Below are the code and all the weights of a small trained network. Each question names an input and a class and asks about switching units off, where a switched-off unit gives its printed mean instead of its output.

import numpy as np


def w(rows, s, z=0):
    codes = np.array(rows[::2]) - 128.0
    scale = np.full(codes.shape[1], s)
    scale[-1] = z or s
    return codes * scale


def norm(h):
    return h / np.sqrt((h * h).mean(-1, keepdims=True) + 1e-5)


def f(y):
    return np.maximum(y, 0)


def log_softmax(a):
    a = a - a.max(-1, keepdims=True)
    return a - np.log(np.exp(a).sum(-1, keepdims=True))


def net(x, mask):
    res = np.array(x, float).reshape(1, 5) / 4 @ E
    u = 0
    for l in range(2):
        y = f(norm(res) @ A[l][:, :-1].T + A[l][:, -1])
        res = res + np.where(mask[u : u + 5], y, B[l][:, -1]) @ B[l][:, :-1]
        u += 5
    return log_softmax(norm(res)[-1] @ U[:, :-1].T + U[:, -1])


A, B = {}, {}
E = w([
[43,180,109,176,68,145,113,57],'x0',
[152,82,134,191,138,170,211,88],'x1',
[169,2,46,194,109,221,140,111],'x2',
[156,126,199,171,84,147,107,153],'x3',
[215,211,98,130,171,45,40,93],'x4',
],0.0075)
A[0] = w([
[40,158,94,196,72,118,88,54,91],'0.n1',
[78,123,2,101,203,75,198,87,111],'0.n2',
[173,110,24,132,28,184,100,177,3],'0.n3',
[142,50,68,105,49,167,135,142,33],'0.n4',
[131,246,137,108,83,161,191,124,144],'0.n5',
],0.0074,0.0028)
B[0] = w([
[154,9,61,83,167,193,176,200,254],'0.n1',
[100,99,134,194,133,126,21,178,229],'0.n2',
[56,120,197,130,203,158,92,40,220],'0.n3',
[51,177,96,82,159,98,157,122,227],'0.n4',
[141,182,181,175,160,157,116,155,225],'0.n5',
],0.011,0.0044)
A[1] = w([
[119,69,109,137,179,134,101,6,10],'1.n1',
[159,97,110,136,56,107,132,117,1],'1.n2',
[81,111,135,70,51,165,163,150,117],'1.n3',
[131,86,142,114,111,180,73,50,134],'1.n4',
[163,132,75,111,140,164,125,187,161],'1.n5',
],0.011,0.0032)
B[1] = w([
[131,197,196,162,157,150,173,96,255],'1.n1',
[111,113,151,189,76,146,195,142,128],'1.n2',
[104,130,43,146,65,96,203,108,231],'1.n3',
[97,214,164,187,55,158,115,35,226],'1.n4',
[255,120,123,41,54,166,125,192,207],'1.n5',
],0.0087,0.0052)
U = w([
[91,198,151,127,191,133,183,74,43],'0',
[249,34,65,54,92,160,187,110,165],'1',
[195,149,1,137,97,74,208,99,251],'2',
[140,52,130,193,96,129,90,157,50],'3',
],0.0073,0.0022)

Each question gives the input, the list of numbers given to net, and the class t.
The units are the neurons (one row each of A and B). Each row of codes is followed by its name. A weight is (code - 128) times the scale printed after its matrix; where a second scale follows, it is the last column's (A, B and U).
mask holds one flag per neuron, layer by layer. A switched-off neuron (its flag False) gives its mean, the last column of its row in B, instead of its output. The means were averaged over made-up inputs and are rounded, as every weight is.
A unit's drop is (log p(t) with every unit on - log p(t) with that unit switched off) / (log p(t) with every unit on - log p(t) with every unit switched off).
The circuit of an input: a set's keep is (log p(t) with only the set's units on - log p(t) with every unit switched off) / (log p(t) with every unit on - log p(t) with every unit switched off). Starting from all 10 units, units are removed one at a time, each time the one whose removal leaves the highest keep (on an exact tie, the one counted first), for as long as the keep stays at least 0.8.
units of the circuit, in order: the units of the circuit, biggest drop first
k most important neurons: the k neurons with the biggest drops, biggest first
k most important neurons of layer l: the k neurons of layer l with the biggest drops, biggest first
input [-3,0,0,-8,-3], class 3: units of the circuit, in order : (0.n2)
input [-6,-6,-5,-7,4], class 3: units of the circuit, in order : (0.n2; 0.n4; 1.n1)
input [3,-6,-1,1,0], class 1: units of the circuit, in order : (0.n1; 1.n5)
input [8,5,-7,-5,-1], class 1: 2 most important neurons : (0.n1; 0.n3)
input [4,-5,-4,6,-6], class 2: 4 most important neurons : (1.n3; 0.n3; 0.n2; 0.n1)
input [-6,-3,-5,1,-1], class 1: 3 most important neurons of layer 0 : (0.n3; 0.n4; 0.n2)
input [4,-1,8,-8,3], class 0: 2 most important neurons : (0.n3; 1.n1)
input [-2,2,-7,-8,-5], class 3: units of the circuit, in order : (0.n2; 1.n1)
input [-6,4,6,-3,4], class 0: 2 most important neurons : (0.n1; 1.n1)
input [2,0,-5,0,-6], class 2: 2 most important neurons : (1.n3; 0.n3)
input [-5,1,-1,0,-6], class 2: units of the circuit, in order : (1.n3; 0.n1; 0.n3)
input [4,-6,8,8,-5], class 0: 2 most important neurons of layer 0 : (0.n3; 0.n4)
input [2,-1,1,3,-4], class 2: units of the circuit, in order : (1.n3; 0.n2)
input [-6,-1,4,8,-8], class 2: most important neuron of layer 0 : (0.n4)
input [-1,-4,-6,8,-8], class 2: 4 most important neurons : (1.n3; 0.n3; 0.n2; 1.n1)
input [-6,7,6,5,-2], class 0: 2 most important neurons of layer 0 : (0.n1; 0.n3)
input [-6,-1,7,-5,7], class 0: 3 most important neurons : (0.n1; 0.n3; 1.n1)
input [4,4,6,-1,-4], class 0: 3 most important neurons : (0.n3; 1.n1; 0.n4)
input [-6,6,6,-8,3], class 3: 3 most important neurons : (0.n2; 0.n1; 1.n3)
input [-5,-1,-4,-8,3], class 3: units of the circuit, in order : (0.n2; 0.n4)
input [-2,0,-5,-7,1], class 3: 3 most important neurons of layer 0 : (0.n2; 0.n4; 0.n3)
input [8,3,-1,-7,8], class 1: 3 most important neurons : (0.n1; 1.n5; 0.n3)
input [4,-5,0,0,-6], class 2: most important neuron of layer 1 : (1.n3)
